Below are the code and all the weights of a small trained network. Each question names an input and a class and asks about switching units off, where a switched-off unit gives its printed mean instead of its output.

import numpy as np


def w(rows, s, z=0):
    codes = np.array(rows[::2]) - 128.0
    scale = np.full(codes.shape[1], s)
    scale[-1] = z or s
    return codes * scale


def f(y):
    return np.maximum(y, 0)


def log_softmax(a):
    a = a - a.max(-1, keepdims=True)
    return a - np.log(np.exp(a).sum(-1, keepdims=True))


def net(x, mask):
    res = np.array(x, float).reshape(1, 8) / 4 @ E
    y = f(res @ A[0][:, :-1].T + A[0][:, -1])
    res = res + np.where(mask, y, B[0][:, -1]) @ B[0][:, :-1]
    return log_softmax(res[-1] @ U[:, :-1].T + U[:, -1])


A, B = {}, {}
E = w([
[224,104,187,78,120,95,118,213,172],'x0',
[166,104,69,139,135,119,77,159,31],'x1',
[108,125,124,140,183,131,245,90,111],'x2',
[77,118,123,127,97,62,136,144,149],'x3',
[163,131,141,140,128,63,149,142,151],'x4',
[119,111,144,98,120,230,178,113,153],'x5',
[117,195,102,89,63,174,145,135,160],'x6',
[187,81,79,143,141,122,129,79,153],'x7',
],0.012)
A[0] = w([
[103,130,130,153,115,11,140,127,139,176],'n1',
[113,160,162,141,151,158,202,108,211,86],'n2',
[169,109,129,134,157,158,191,129,150,167],'n3',
[163,70,140,145,198,92,190,169,141,254],'n4',
[161,84,171,136,176,103,161,151,130,113],'n5',
[87,97,170,168,137,140,144,81,119,198],'n6',
[65,136,141,138,137,189,124,72,172,64],'n7',
[128,166,91,81,162,144,231,124,133,88],'n8',
[181,124,139,138,129,106,70,93,152,80],'n9',
[60,136,122,156,122,86,169,154,164,175],'n10',
[136,66,74,184,122,114,48,122,61,239],'n11',
[185,104,142,74,106,149,113,115,192,213],'n12',
[152,82,129,158,133,115,127,125,180,109],'n13',
[77,174,80,152,160,111,83,165,103,29],'n14',
[45,112,150,120,173,149,169,67,173,208],'n15',
[159,98,29,144,171,107,38,111,49,229],'n16',
],0.012,0.0019)
B[0] = w([
[218,87,187,129,116,118,212,107,134,208],'n1',
[89,153,87,129,169,86,150,80,107,224],'n2',
[191,137,190,96,95,222,135,135,173,185],'n3',
[169,48,164,2,24,102,166,34,103,205],'n4',
[137,95,118,84,74,128,111,113,63,183],'n5',
[146,150,120,83,191,129,137,123,97,185],'n6',
[135,71,164,74,158,86,132,138,46,211],'n7',
[214,136,157,194,136,164,182,127,180,200],'n8',
[220,167,191,196,163,99,209,132,241,172],'n9',
[112,121,102,89,78,157,178,81,86,189],'n10',
[76,229,115,195,196,190,58,112,100,237],'n11',
[102,146,224,142,96,159,134,180,187,200],'n12',
[176,160,146,76,123,140,133,86,144,162],'n13',
[221,103,178,139,75,145,133,136,142,191],'n14',
[133,131,59,132,134,59,193,48,56,228],'n15',
[27,212,53,153,206,137,141,101,83,255],'n16',
],0.0086,0.016)
U = w([
[179,79,169,91,52,106,194,78,143,118],'0',
[48,152,148,55,83,162,26,207,95,167],'1',
[130,196,133,191,182,160,132,198,215,146],'2',
[71,76,67,92,120,93,100,149,96,3],'3',
[93,157,62,124,220,106,176,83,1,190],'4',
],0.009,0.0041)

Each question gives the input, the list of numbers given to net, and the class t.
The units are the neurons (one row each of A and B). Each row of codes is followed by its name. A weight is (code - 128) times the scale printed after its matrix; where a second scale follows, it is the last column's (A, B and U).
mask holds one flag per neuron, in row order. A switched-off neuron (its flag False) gives its mean, the last column of its row in B, instead of its output. The means were averaged over made-up inputs and are rounded, as every weight is.
A unit's drop is (log p(t) with every unit on - log p(t) with that unit switched off) / (log p(t) with every unit on - log p(t) with every unit switched off).
The circuit of an input: a set's keep is (log p(t) with only the set's units on - log p(t) with every unit switched off) / (log p(t) with every unit on - log p(t) with every unit switched off). Starting from the 12 units with the biggest drops (on a tie, the unit counted first), units are removed one at a time, each time the one whose removal leaves the highest keep (on an exact tie, the one counted first), for as long as the keep stays at least 0.8.
units of the circuit, in order: the units of the circuit, biggest drop first
unit that matters most: the unit with the biggest drop
top k neurons: the k neurons with the biggest drops, biggest first
drop when u is switched off: that unit's drop, to one decimal
input [-5,7,2,5,3,3,6,-7], class 0: units of the circuit, in order : n16, n14
input [1,-2,8,-6,-1,-7,-3,7], class 0: units of the circuit, in order : n4
input [-7,-3,-7,-4,4,-6,8,-1], class 2: units of the circuit, in order : n4, n15
input [5,2,2,0,-8,-4,2,-3], class 1: units of the circuit, in order : n15, n2, n1
input [5,1,-4,2,8,4,6,-8], class 1: top 2 neurons : n8, n9
input [5,8,-6,-1,-1,-8,-2,-8], class 2: units of the circuit, in order : n9, n15
input [-3,4,-1,1,2,5,7,8], class 2: units of the circuit, in order : n15, n4, n2
input [1,-3,0,-4,-8,-3,3,2], class 1: top 2 neurons : n16, n1
input [0,3,-7,-4,-8,-7,2,-7], class 1: top 2 neurons : n15, n2
input [8,-1,3,-8,-6,-5,5,-6], class 2: top 2 neurons : n4, n7
input [3,8,-8,6,-6,-3,3,3], class 2: top 2 neurons : n9, n15
input [2,-1,-2,3,7,5,6,-1], class 2: top 2 neurons : n4, n15
input [6,-7,-2,-3,3,-6,6,-2], class 2: top 2 neurons : n4, n15
input [8,5,7,3,-7,7,4,-6], class 0: unit that matters most : n11
input [6,-7,-6,-5,-4,8,0,6], class 2: top 3 neurons : n4, n12, n1
input [-2,-1,-6,0,-3,-2,-3,-8], class 1: drop when n14 is switched off : 0.0
input [-2,1,5,1,8,0,0,-4], class 0: drop when n16 is switched off : 0.1
input [-3,3,0,3,8,8,-1,0], class 0: drop when n11 is switched off : 0.7
input [-5,-4,-3,3,7,-5,-7,-1], class 0: drop when n1 is switched off : 0.8
input [2,4,3,6,-2,0,7,-2], class 0: units of the circuit, in order : n16
